data =
[[125 126 119 125 123 128 126 122 122 125 133 135 123 132 125]
 [125 132 131 130 131 128 134 124 128 124 132 134 127 128 128]
 [128 125 124 126 128 130 106 129 131 130 120 125 125 126 130]
 [139 129 131 126 136 132 118 131 123 135 134 126 137 132 131]
 [121 138 137 127 135 128 152 124 115 126 143 134 136 124 126]
 [125 129 122 125 132 125 129 126 131 126 123 143 129 126 130]
 [117 135 123 135 127 124 136 127 128 130 131 128 133 126 125]
 [126 133 129 129 132 124 128 125 128 125 131 129 124 134 128]
 [132 128 128 125 130 121 140 121 139 134 122 134 123 139 129]]
Indices start at 1.
(1, 1) => 125
(9, 3) => 128
(7, 11) => 131
(2, 6) => 128
(9, 8) => 121
(9, 14) => 139
(8, 2) => 133
(4, 6) => 132
(7, 12) => 128
(7, 8) => 127
(6, 6) => 125
(9, 15) => 129
(2, 15) => 128
(1, 6) => 128
(9, 7) => 140
(8, 5) => 132
(9, 4) => 125
(3, 14) => 126
(1, 14) => 132
(1, 12) => 135
(2, 3) => 131
(7, 7) => 136
(6, 9) => 131
(1, 10) => 125
(4, 13) => 137
(3, 6) => 130
(3, 2) => 125
(5, 10) => 126
(7, 3) => 123
(5, 12) => 134
(5, 2) => 138
(6, 7) => 129
(5, 4) => 127
(7, 2) => 135
(1, 11) => 133
(9, 5) => 130

B =
[[124 125 125 128 134 127 130]
 [133 123 127 133 122 125 125]
 [127 111 122 141 112 119 116]
 [131 131 110 131 123 127 102]
 [132 123 119 117 138 128 141]
 [124 127 121 128 137 131 132]]
Rows and columns are counted from 1.
row 1 col 1 = 124
row 3 col 6 = 119
row 6 col 6 = 131
row 4 col 2 = 131
row 6 col 5 = 137
row 2 col 7 = 125
row 2 col 3 = 127
row 1 col 2 = 125
row 1 col 6 = 127
row 4 col 3 = 110
row 2 col 1 = 133
row 3 col 7 = 116
row 5 col 6 = 128
row 5 col 4 = 117
row 3 col 3 = 122

m =
[[116 119 133 134 121 120 119 127 116 141 130 134 137 115 116]
 [128 120 120 126 131 123 117 114 133 121 136 122 104 118 119]
 [110 118 118 121 116 131 118 134 138 113 116 126 133 127 131]
 [134 121 129 139 132 134 124 135 128 119 109 106 122 111 111]
 [117 116 131 125 120 116 128 128 113 143 129 140 149 130 130]
 [126 120 121 123 125 112 112 142 129 121 110 142 135 135 135]
 [124 133 132 124 123 127 133 121 112 139 130 128 138 128 121]
 [125 108 148 138 149 125 132 146 115 151 123 119 120 128 115]
 [134 136 116 134 118 126 125 120 135 122 132 131 130 118 121]
 [123 128 107 112 129 120 115 118 145 115 139 137  99 139 126]
 [115 113 124 115 122 125 135 130 123 129 124 129 146 139 140]
 [135 138 125 127 130 141 136 128 136 115 121 114 123 129 127]]
Indices start at 1.
row 1 col 1 = 116
row 7 col 2 = 133
row 2 col 6 = 123
row 11 col 5 = 122
row 11 col 1 = 115
row 4 col 9 = 128
row 2 col 2 = 120
row 2 col 10 = 121
row 3 col 2 = 118
row 6 col 14 = 135
row 11 col 11 = 124
row 3 col 14 = 127
row 11 col 6 = 125
row 3 col 15 = 131
row 8 col 10 = 151
row 9 col 14 = 118
row 6 col 5 = 125
row 7 col 8 = 121
row 1 col 9 = 116
row 11 col 13 = 146
row 3 col 7 = 118
row 9 col 9 = 135
row 9 col 8 = 120
row 4 col 1 = 134
row 1 col 14 = 115
row 11 col 14 = 139
row 12 col 3 = 125
row 9 col 15 = 121
row 3 col 1 = 110
row 8 col 11 = 123
row 10 col 13 = 99
row 7 col 3 = 132
row 1 col 11 = 130
row 7 col 7 = 133
row 10 col 8 = 118
row 3 col 4 = 121
row 4 col 5 = 132
row 12 col 6 = 141
row 8 col 3 = 148

X =
[[153 136 128 128 128 128 128]
 [149 140 129 128 128 128 128]
 [141 152 131 128 128 128 128]
 [128 128 128 128 128 141 150]
 [145 143 129 128 128 128 128]
 [128 145 150 130 128 128 128]
 [128 128 128 129 143 151 130]
 [128 130 151 139 129 128 128]]
Indices start at 1.
row 1 col 1: 153
row 5 col 6: 128
row 3 col 4: 128
row 3 col 6: 128
row 6 col 6: 128
row 5 col 2: 143
row 4 col 5: 128
row 2 col 6: 128
row 6 col 4: 130
row 7 col 7: 130
row 6 col 7: 128
row 6 col 2: 145
row 5 col 3: 129
row 2 col 2: 140
row 1 col 7: 128
row 3 col 7: 128
row 7 col 6: 151
row 1 col 4: 128
row 6 col 5: 128
row 4 col 7: 150
